Below is a small trained network, with its code and all its weights. Each question gives an input and a class and asks what happens when units are switched off, that is, made to give their printed mean instead of their output.

import numpy as np


def w(rows, s, z=0):
    codes = np.array(rows[::2]) - 128.0
    scale = np.full(codes.shape[1], s)
    scale[-1] = z or s
    return codes * scale


def norm(h):
    return h / np.sqrt((h * h).mean(-1, keepdims=True) + 1e-5)


def f(y):
    return np.maximum(y, 0)


def log_softmax(a):
    a = a - a.max(-1, keepdims=True)
    return a - np.log(np.exp(a).sum(-1, keepdims=True))


def net(x, mask):
    res = np.array(x, float).reshape(1, 5) / 4 @ E
    u = 0
    for l in range(4):
        y = f(norm(res) @ A[l][:, :-1].T + A[l][:, -1])
        res = res + np.where(mask[u : u + 4], y, B[l][:, -1]) @ B[l][:, :-1]
        u += 4
    return log_softmax(norm(res)[-1] @ U[:, :-1].T + U[:, -1])


A, B = {}, {}
E = w([
[106,138,198,167,218],'x0',
[120,163,4,77,220],'x1',
[216,93,219,121,72],'x2',
[103,254,43,173,168],'x3',
[101,252,190,43,146],'x4',
],0.0042)
A[0] = w([
[11,108,193,21,167,62],'L0N0',
[164,108,180,130,189,121],'L0N1',
[134,197,230,93,121,199],'L0N2',
[129,106,138,92,254,8],'L0N3',
],0.0057,0.0017)
B[0] = w([
[140,113,161,11,163,201],'L0N0',
[152,202,2,67,228,188],'L0N1',
[125,226,191,172,161,254],'L0N2',
[175,204,146,142,80,177],'L0N3',
],0.0053,0.0034)
A[1] = w([
[133,151,180,41,173,22],'L1N0',
[254,174,147,170,103,254],'L1N1',
[78,88,127,157,77,98],'L1N2',
[133,217,177,176,103,140],'L1N3',
],0.0083,0.00084)
B[1] = w([
[177,221,197,242,212,245],'L1N0',
[130,104,134,115,38,254],'L1N1',
[37,20,168,67,235,180],'L1N2',
[3,139,206,155,94,254],'L1N3',
],0.0058,0.0041)
A[2] = w([
[89,28,211,63,232,214],'L2N0',
[218,232,147,117,34,154],'L2N1',
[35,3,94,122,198,10],'L2N2',
[89,158,16,132,153,135],'L2N3',
],0.0053,0.0011)
B[2] = w([
[202,125,142,70,113,253],'L2N0',
[100,58,137,116,166,230],'L2N1',
[62,41,254,69,188,228],'L2N2',
[45,221,13,157,133,209],'L2N3',
],0.0064,0.0033)
A[3] = w([
[213,92,204,78,116,122],'L3N0',
[237,105,253,129,69,131],'L3N1',
[175,147,204,152,236,1],'L3N2',
[88,152,135,227,168,143],'L3N3',
],0.0057,0.00073)
B[3] = w([
[151,178,147,134,85,219],'L3N0',
[156,146,2,144,136,255],'L3N1',
[154,73,138,119,146,225],'L3N2',
[145,58,72,115,116,200],'L3N3',
],0.0093,0.0045)
U = w([
[47,158,4,151,154,195],'0',
[130,90,123,165,142,3],'1',
[165,118,158,92,167,63],'2',
[124,164,237,116,198,152],'3',
[90,7,189,97,149,132],'4',
[31,155,195,164,71,138],'5',
[178,62,80,117,43,156],'6',
],0.012,0.0043)

Each question gives the input, the list of numbers given to net, and the class t.
The units are the neurons (one row each of A and B). Each row of codes is followed by its name. A weight is (code - 128) times the scale printed after its matrix; where a second scale follows, it is the last column's (A, B and U).
mask holds one flag per neuron, layer by layer. A switched-off neuron (its flag False) gives its mean, the last column of its row in B, instead of its output. The means were averaged over made-up inputs and are rounded, as every weight is.
A unit's drop is (log p(t) with every unit on - log p(t) with that unit switched off) / (log p(t) with every unit on - log p(t) with every unit switched off).
The circuit of an input: a set's keep is (log p(t) with only the set's units on - log p(t) with every unit switched off) / (log p(t) with every unit on - log p(t) with every unit switched off). Starting from the 12 units with the biggest drops (on a tie, the unit counted first), units are removed one at a time, each time the one whose removal leaves the highest keep (on an exact tie, the one counted first), for as long as the keep stays at least 0.8.
circuit, biggest first: the units of the circuit, biggest drop first
top k neurons: the k neurons with the biggest drops, biggest first
k most important neurons of layer l: the k neurons of layer l with the biggest drops, biggest first
drop of u: that unit's drop, to one decimal
input [-5,-2,3,6,3], class 5: circuit, biggest first -> L1N3
input [3,-5,-3,-6,3], class 2: circuit, biggest first -> L3N1; L2N0
input [-3,-5,-8,-4,1], class 2: circuit, biggest first -> L0N0; L2N0; L1N3
input [-5,-5,-4,-5,7], class 3: circuit, biggest first -> L0N0; L1N0
input [-5,-5,-4,-3,-4], class 4: top 2 neurons -> L1N2; L2N2
input [-8,-2,2,0,5], class 5: top 2 neurons -> L1N3; L0N2
input [6,3,-8,-8,0], class 2: circuit, biggest first -> L1N3; L2N0
input [0,7,-8,-8,2], class 2: circuit, biggest first -> L0N0; L2N0
input [5,4,3,1,-3], class 0: top 2 neurons -> L0N1; L0N2
input [-5,-7,7,-8,4], class 6: top 2 neurons -> L3N1; L2N2
input [-4,0,1,1,-4], class 4: top 4 neurons -> L1N2; L2N2; L0N2; L0N3
input [4,-3,4,-7,-7], class 6: 2 most important neurons of layer 2 -> L2N0; L2N1
input [5,-7,7,3,-1], class 5: 3 most important neurons of layer 1 -> L1N3; L1N1; L1N0
input [3,3,-8,-4,-7], class 4: circuit, biggest first -> L2N2
input [4,-5,8,-8,-7], class 6: 2 most important neurons of layer 3 -> L3N1; L3N0
input [7,-4,-7,-7,2], class 2: 2 most important neurons of layer 3 -> L3N2; L3N1
input [-3,5,-6,-3,8], class 3: 2 most important neurons of layer 0 -> L0N0; L0N1
input [-3,-3,1,-1,3], class 5: 2 most important neurons of layer 1 -> L1N3; L1N1
input [-5,-5,0,0,-7], class 4: 2 most important neurons of layer 1 -> L1N2; L1N0
input [5,-5,-7,-8,1], class 2: 2 most important neurons of layer 3 -> L3N1; L3N2
input [8,-5,-8,1,-3], class 4: most important neuron of layer 1 -> L1N0
input [-1,-3,5,7,3], class 5: drop of L1N3 -> 0.5
